Below is a small trained network, with its code and all its weights. Each question gives an input and a target symbol and asks what happens when units are switched off, that is, made to give their printed mean instead of their output.

import numpy as np


def w(rows, s, z=0):
    codes = np.array(rows[::2]) - 128.0
    scale = np.full(codes.shape[1], s)
    scale[-1] = z or s
    return codes * scale


def softmax(a):
    e = np.exp(a - a.max(-1, keepdims=True))
    return e / e.sum(-1, keepdims=True)


def log_softmax(a):
    a = a - a.max(-1, keepdims=True)
    return a - np.log(np.exp(a).sum(-1, keepdims=True))


def net(x, mask):
    ids = ['αβγδεζηθλμξπστψω'.index(c) for c in x.split()]
    T = len(ids)
    res = E[ids] + P[:T]
    u = 0
    for l in range(3):
        r = res
        for j in range(3):
            rows = slice(2 * j, 2 * j + 2)
            q, k, v = (r @ M[l][rows].T for M in (Q, K, V))
            z = softmax(np.where(np.tri(T) > 0, q @ k.T / 2**0.5, -1e9)) @ v
            o = O[l][rows]
            res = res + np.where(mask[u + j], z, o[:, -1]) @ o[:, :-1]
        u += 3
    return log_softmax(res[-1] @ U[:, :-1].T + U[:, -1])


Q, K, V, O = {}, {}, {}, {}
E = w([
[59,119,95],'α',
[148,132,180],'β',
[173,114,187],'γ',
[199,138,160],'δ',
[150,123,150],'ε',
[144,146,124],'ζ',
[172,129,154],'η',
[155,136,141],'θ',
[156,140,142],'λ',
[5,23,165],'μ',
[155,116,148],'ξ',
[126,88,63],'π',
[152,143,132],'σ',
[178,132,157],'τ',
[149,148,131],'ψ',
[143,130,142],'ω',
],0.02)
P = w([
[113,254,64],'0',
[129,197,71],'1',
[135,172,72],'2',
[139,133,86],'3',
[145,114,98],'4',
[152,98,101],'5',
[159,83,113],'6',
[159,72,117],'7',
[166,59,124],'8',
[171,49,128],'9',
[175,42,130],'10',
[179,39,129],'11',
[188,31,135],'12',
],0.0087)
Q[0] = w([
[74,156,60],'L0H0',
[130,128,82],'L0H0',
[40,78,126],'L0H1',
[6,194,103],'L0H1',
[97,182,166],'L0H2',
[151,138,174],'L0H2',
],0.012)
K[0] = w([
[136,119,69],'L0H0',
[144,141,82],'L0H0',
[1,68,99],'L0H1',
[53,231,123],'L0H1',
[127,194,49],'L0H2',
[224,161,224],'L0H2',
],0.0092)
V[0] = w([
[156,153,104],'L0H0',
[75,253,176],'L0H0',
[83,90,255],'L0H1',
[131,206,72],'L0H1',
[32,74,186],'L0H2',
[148,84,131],'L0H2',
],0.0095)
O[0] = w([
[156,134,94,128],'L0H0',
[115,220,52,28],'L0H0',
[94,211,43,161],'L0H1',
[254,3,41,47],'L0H1',
[177,53,154,254],'L0H2',
[89,73,167,163],'L0H2',
],0.0065,0.0054)
Q[1] = w([
[135,113,179],'L1H0',
[162,87,195],'L1H0',
[105,109,77],'L1H1',
[138,169,95],'L1H1',
[146,72,248],'L1H2',
[248,103,174],'L1H2',
],0.016)
K[1] = w([
[118,83,157],'L1H0',
[95,135,146],'L1H0',
[126,59,75],'L1H1',
[169,173,108],'L1H1',
[113,62,214],'L1H2',
[6,122,137],'L1H2',
],0.016)
V[1] = w([
[190,3,55],'L1H0',
[52,173,229],'L1H0',
[172,231,160],'L1H1',
[4,167,73],'L1H1',
[254,65,164],'L1H2',
[170,146,85],'L1H2',
],0.0084)
O[1] = w([
[169,157,191,117],'L1H0',
[165,31,2,208],'L1H0',
[136,35,85,1],'L1H1',
[212,157,248,210],'L1H1',
[237,57,107,13],'L1H2',
[147,45,74,59],'L1H2',
],0.0087,0.0085)
Q[2] = w([
[82,133,114],'L2H0',
[189,160,134],'L2H0',
[194,62,10],'L2H1',
[189,175,45],'L2H1',
[87,151,71],'L2H2',
[119,123,155],'L2H2',
],0.011)
K[2] = w([
[114,55,141],'L2H0',
[159,207,121],'L2H0',
[172,245,100],'L2H1',
[72,217,136],'L2H1',
[145,177,97],'L2H2',
[83,121,112],'L2H2',
],0.012)
V[2] = w([
[106,199,149],'L2H0',
[40,9,168],'L2H0',
[186,72,207],'L2H1',
[125,41,75],'L2H1',
[152,66,92],'L2H2',
[164,241,32],'L2H2',
],0.011)
O[2] = w([
[99,174,105,190],'L2H0',
[254,178,48,120],'L2H0',
[169,105,117,254],'L2H1',
[74,79,100,93],'L2H1',
[119,175,167,51],'L2H2',
[134,45,218,73],'L2H2',
],0.0077,0.01)
U = w([
[53,224,159,216],'α',
[36,148,81,217],'β',
[79,83,3,230],'γ',
[147,79,137,170],'δ',
[130,135,137,18],'ε',
[129,142,161,8],'ζ',
[142,114,137,102],'η',
[131,131,153,54],'θ',
[125,129,154,19],'λ',
[211,232,97,41],'μ',
[143,135,147,44],'ξ',
[255,155,192,186],'π',
[131,141,160,2],'σ',
[137,103,140,126],'τ',
[121,130,158,21],'ψ',
[128,139,153,26],'ω',
],0.0098,0.0062)

Each question gives the input, a string of symbols that net reads in full, and the target symbol t.
The units are the heads (2 rows each of Q, K, V and O). Each row of codes is followed by its name. A weight is (code - 128) times the scale printed after its matrix; where a second scale follows, it is the last column's (O and U).
mask holds one flag per head, layer by layer. A switched-off head (its flag False) gives its mean, the last column of its rows in O, instead of its output. The means were averaged over made-up inputs and are rounded, as every weight is.
A unit's drop is (log p(t) with every unit on - log p(t) with that unit switched off) / (log p(t) with every unit on - log p(t) with every unit switched off).
The circuit of an input: a set's keep is (log p(t) with only the set's units on - log p(t) with every unit switched off) / (log p(t) with every unit on - log p(t) with every unit switched off). Starting from all 9 units, units are removed one at a time, each time the one whose removal leaves the highest keep (on an exact tie, the one counted first), for as long as the keep stays at least 0.8.
circuit, biggest first: the units of the circuit, biggest drop first
most important unit: the unit with the biggest drop
which heads matter: for each layer, one digit per head in row order, 1 if its drop is at least 0.15 and else 0, layers parted by /
input μ π μ α π μ β, target α: circuit, biggest first -> (L0H1 L1H2)
input π η θ τ τ τ σ γ λ τ μ π, target β: most important unit -> L1H2
input γ τ π δ π π π ψ, target π: which heads matter -> 110 / 101 / 000
input ζ α ξ ω ξ π ψ α δ τ γ μ ψ, target β: circuit, biggest first -> (L0H1 L1H0 L1H2 L0H0)
input π β μ μ η π μ θ, target α: which heads matter -> 111 / 011 / 101
input θ π π γ π μ α ζ τ, target α: which heads matter -> 011 / 011 / 000
input λ τ μ δ τ π π θ δ ψ ξ, target α: circuit, biggest first -> (L1H2 L0H1)
input ω δ μ η π θ π η π π π η ε, target α: circuit, biggest first -> (L1H2 L0H1)
input α π λ π δ η δ α μ π δ ζ ζ, target β: which heads matter -> 010 / 111 / 000
input π π π, target π: which heads matter -> 010 / 101 / 000
input ω ζ π μ μ, target π: which heads matter -> 001 / 111 / 010
input σ α α λ ε α π μ γ, target α: circuit, biggest first -> (L0H1 L1H2)
input η δ π τ μ ω ψ γ, target β: which heads matter -> 011 / 111 / 000
input ω μ π π γ ζ ξ π π π π, target γ: circuit, biggest first -> (L0H1 L1H0 L0H0)
input η π μ α π π λ, target α: which heads matter -> 111 / 011 / 010
input α π η ψ μ θ α η ζ, target α: circuit, biggest first -> (L1H2 L2H0)
input π ζ α α π μ π δ, target α: circuit, biggest first -> (L1H2 L0H1)
input μ μ ζ μ δ θ ζ δ θ τ π ψ δ, target γ: most important unit -> L0H1
input π π π π δ θ, target π: circuit, biggest first -> (L1H2 L0H1)
input μ ψ ζ θ π π π π π π η δ ξ, target α: circuit, biggest first -> (L1H2)
input η π δ τ π π α τ ζ μ δ α σ, target α: which heads matter -> 011 / 011 / 000
input σ τ μ π π γ μ μ ε, target α: circuit, biggest first -> (L0H1 L1H2)
input β γ π σ μ δ π, target β: circuit, biggest first -> (L0H1 L1H2 L0H2 L1H0)
input δ ω μ η π, target α: circuit, biggest first -> (L0H2 L1H2 L0H1)
input π α μ ψ δ, target α: circuit, biggest first -> (L1H2 L2H0)
input γ γ ξ, target γ: which heads matter -> 000 / 011 / 010
input π ζ π μ α θ π π μ, target π: most important unit -> L1H0
